Here is a tiny trained network, its code and every weight. The questions are about switching its units off for an input and a class, where a switched-off unit gives its printed mean instead of its output.

import numpy as np


def w(rows, s, z=0):
    codes = np.array(rows[::2]) - 128.0
    scale = np.full(codes.shape[1], s)
    scale[-1] = z or s
    return codes * scale


def norm(h):
    return h / np.sqrt((h * h).mean(-1, keepdims=True) + 1e-5)


def f(y):
    return np.maximum(y, 0)


def log_softmax(a):
    a = a - a.max(-1, keepdims=True)
    return a - np.log(np.exp(a).sum(-1, keepdims=True))


def net(x, mask):
    res = np.array(x, float).reshape(1, 2) / 4 @ E
    u = 0
    for l in range(3):
        y = f(norm(res) @ A[l][:, :-1].T + A[l][:, -1])
        res = res + np.where(mask[u : u + 11], y, B[l][:, -1]) @ B[l][:, :-1]
        u += 11
    return log_softmax(norm(res)[-1] @ U[:, :-1].T + U[:, -1])


A, B = {}, {}
E = w([
[143,137,166,245,77,141],'x0',
[229,135,136,71,110,105],'x1',
],0.012)
A[0] = w([
[150,146,138,137,149,138,112],'L0N0',
[89,116,127,120,143,161,64],'L0N1',
[49,130,133,27,139,132,89],'L0N2',
[234,132,143,134,81,127,63],'L0N3',
[255,123,109,167,150,140,135],'L0N4',
[163,139,92,115,150,131,98],'L0N5',
[161,142,133,130,124,139,91],'L0N6',
[125,125,119,49,136,124,2],'L0N7',
[71,118,121,132,109,116,80],'L0N8',
[35,134,123,230,126,133,84],'L0N9',
[98,150,92,129,133,135,90],'L0N10',
],0.017,0.0046)
B[0] = w([
[125,147,141,124,110,122,138],'L0N0',
[197,144,177,88,99,99,155],'L0N1',
[147,181,14,152,253,95,207],'L0N2',
[143,140,212,85,66,21,216],'L0N3',
[234,119,192,119,99,109,214],'L0N4',
[73,24,127,188,115,101,155],'L0N5',
[104,143,149,120,107,80,149],'L0N6',
[83,168,86,101,33,242,177],'L0N7',
[164,128,187,76,96,90,161],'L0N8',
[81,58,224,185,204,136,250],'L0N9',
[205,132,164,104,88,112,150],'L0N10',
],0.027,0.015)
A[1] = w([
[99,86,138,97,107,176,158],'L1N0',
[110,79,93,163,164,188,8],'L1N1',
[116,107,112,109,122,83,154],'L1N2',
[123,168,46,113,125,158,119],'L1N3',
[152,142,142,91,107,111,37],'L1N4',
[87,95,117,73,153,150,168],'L1N5',
[126,186,6,108,122,165,5],'L1N6',
[159,59,109,127,111,99,137],'L1N7',
[34,122,127,207,69,188,157],'L1N8',
[112,127,87,147,95,135,4],'L1N9',
[252,131,213,35,12,38,51],'L1N10',
],0.021,0.0024)
B[1] = w([
[131,197,126,182,53,143,133],'L1N0',
[153,146,146,123,127,87,142],'L1N1',
[129,143,113,168,108,146,139],'L1N2',
[136,119,113,86,113,151,158],'L1N3',
[90,135,96,192,114,135,151],'L1N4',
[145,160,154,148,140,155,136],'L1N5',
[161,155,114,90,94,176,170],'L1N6',
[64,199,89,184,145,128,145],'L1N7',
[129,88,118,207,74,179,141],'L1N8',
[107,113,107,114,157,105,134],'L1N9',
[108,172,254,138,99,7,255],'L1N10',
],0.039,0.032)
A[2] = w([
[100,125,117,117,93,20,153],'L2N0',
[126,88,85,152,87,163,125],'L2N1',
[151,149,5,50,111,149,101],'L2N2',
[112,65,145,168,178,127,90],'L2N3',
[144,130,60,87,113,117,82],'L2N4',
[135,101,120,83,75,221,3],'L2N5',
[120,106,182,130,162,149,93],'L2N6',
[126,136,110,200,81,169,178],'L2N7',
[60,44,218,95,114,146,130],'L2N8',
[169,150,111,216,90,154,146],'L2N9',
[69,57,121,193,35,182,196],'L2N10',
],0.022,0.003)
B[2] = w([
[100,181,150,222,14,117,229],'L2N0',
[128,155,141,130,138,77,142],'L2N1',
[185,240,141,68,76,221,224],'L2N2',
[136,138,29,197,148,102,198],'L2N3',
[160,167,180,104,138,167,170],'L2N4',
[197,171,121,125,209,111,172],'L2N5',
[114,161,57,150,146,98,194],'L2N6',
[149,119,154,152,171,157,154],'L2N7',
[150,145,109,42,80,164,248],'L2N8',
[65,146,181,80,208,141,150],'L2N9',
[56,55,202,61,110,251,179],'L2N10',
],0.029,0.016)
U = w([
[116,187,229,141,15,10,187],'0',
[163,140,23,175,251,73,169],'1',
[53,53,177,153,142,239,210],'2',
[121,69,47,65,82,80,2],'3',
[157,65,61,86,73,93,24],'4',
[120,65,12,98,46,87,20],'5',
[225,250,69,42,122,206,187],'6',
],0.014,0.0074)

Each question gives the input, the list of numbers given to net, and the class t.
The units are the neurons (one row each of A and B). Each row of codes is followed by its name. A weight is (code - 128) times the scale printed after its matrix; where a second scale follows, it is the last column's (A, B and U).
mask holds one flag per neuron, layer by layer. A switched-off neuron (its flag False) gives its mean, the last column of its row in B, instead of its output. The means were averaged over made-up inputs and are rounded, as every weight is.
A unit's drop is (log p(t) with every unit on - log p(t) with that unit switched off) / (log p(t) with every unit on - log p(t) with every unit switched off).
The circuit of an input: a set's keep is (log p(t) with only the set's units on - log p(t) with every unit switched off) / (log p(t) with every unit on - log p(t) with every unit switched off). Starting from the 12 units with the biggest drops (on a tie, the unit counted first), units are removed one at a time, each time the one whose removal leaves the highest keep (on an exact tie, the one counted first), for as long as the keep stays at least 0.8.
units of the circuit, in order: the units of the circuit, biggest drop first
unit that matters most: the unit with the biggest drop
k most important neurons: the k neurons with the biggest drops, biggest first
top k neurons in layer l: the k neurons of layer l with the biggest drops, biggest first
drop of u: that unit's drop, to one decimal
input [1,-4], class 2: unit that matters most => L0N9
input [7,-1], class 2: 3 most important neurons => (L0N9, L0N2, L1N10)
input [1,-5], class 2: top 2 neurons in layer 0 => (L0N9, L0N3)
input [3,-5], class 2: units of the circuit, in order => (L0N9, L1N10)
input [-1,-1], class 6: units of the circuit, in order => (L0N2, L1N10)
input [0,-1], class 1: top 2 neurons in layer 0 => (L0N9, L0N3)
input [-6,-8], class 1: top 2 neurons in layer 1 => (L1N10, L1N6)
input [4,-1], class 2: 2 most important neurons => (L0N2, L1N10)
input [-3,-7], class 1: 2 most important neurons => (L1N10, L0N3)
input [-4,-5], class 6: 4 most important neurons => (L0N2, L1N10, L0N3, L0N4)
input [-1,-2], class 1: top 2 neurons in layer 0 => (L0N2, L0N3)
input [5,-7], class 2: 2 most important neurons => (L1N10, L0N2)
input [-3,-6], class 1: 2 most important neurons => (L0N2, L1N10)
input [-1,-5], class 1: 3 most important neurons => (L0N9, L1N10, L0N3)
input [2,-8], class 2: 4 most important neurons => (L0N9, L1N10, L0N2, L0N3)
input [-2,-5], class 1: 2 most important neurons => (L1N10, L0N3)
input [-5,-4], class 6: 2 most important neurons => (L0N2, L1N10)
input [-2,-8], class 1: 3 most important neurons => (L1N10, L0N9, L0N3)
input [1,-2], class 2: top 4 neurons in layer 0 => (L0N9, L0N2, L0N3, L0N4)
input [0,-7], class 1: most important neuron => (L0N9)
input [0,-6], class 1: most important neuron => (L0N9)
input [-4,-8], class 1: 2 most important neurons => (L1N10, L0N2)
input [-6,-7], class 6: top 2 neurons in layer 0 => (L0N2, L0N3)
input [8,-7], class 2: drop of L1N10 => 0.4
input [6,-3], class 2: drop of L1N10 => 0.5
input [-5,-3], class 6: drop of L0N2 => 0.2
input [3,-2], class 2: drop of L0N2 => 0.2
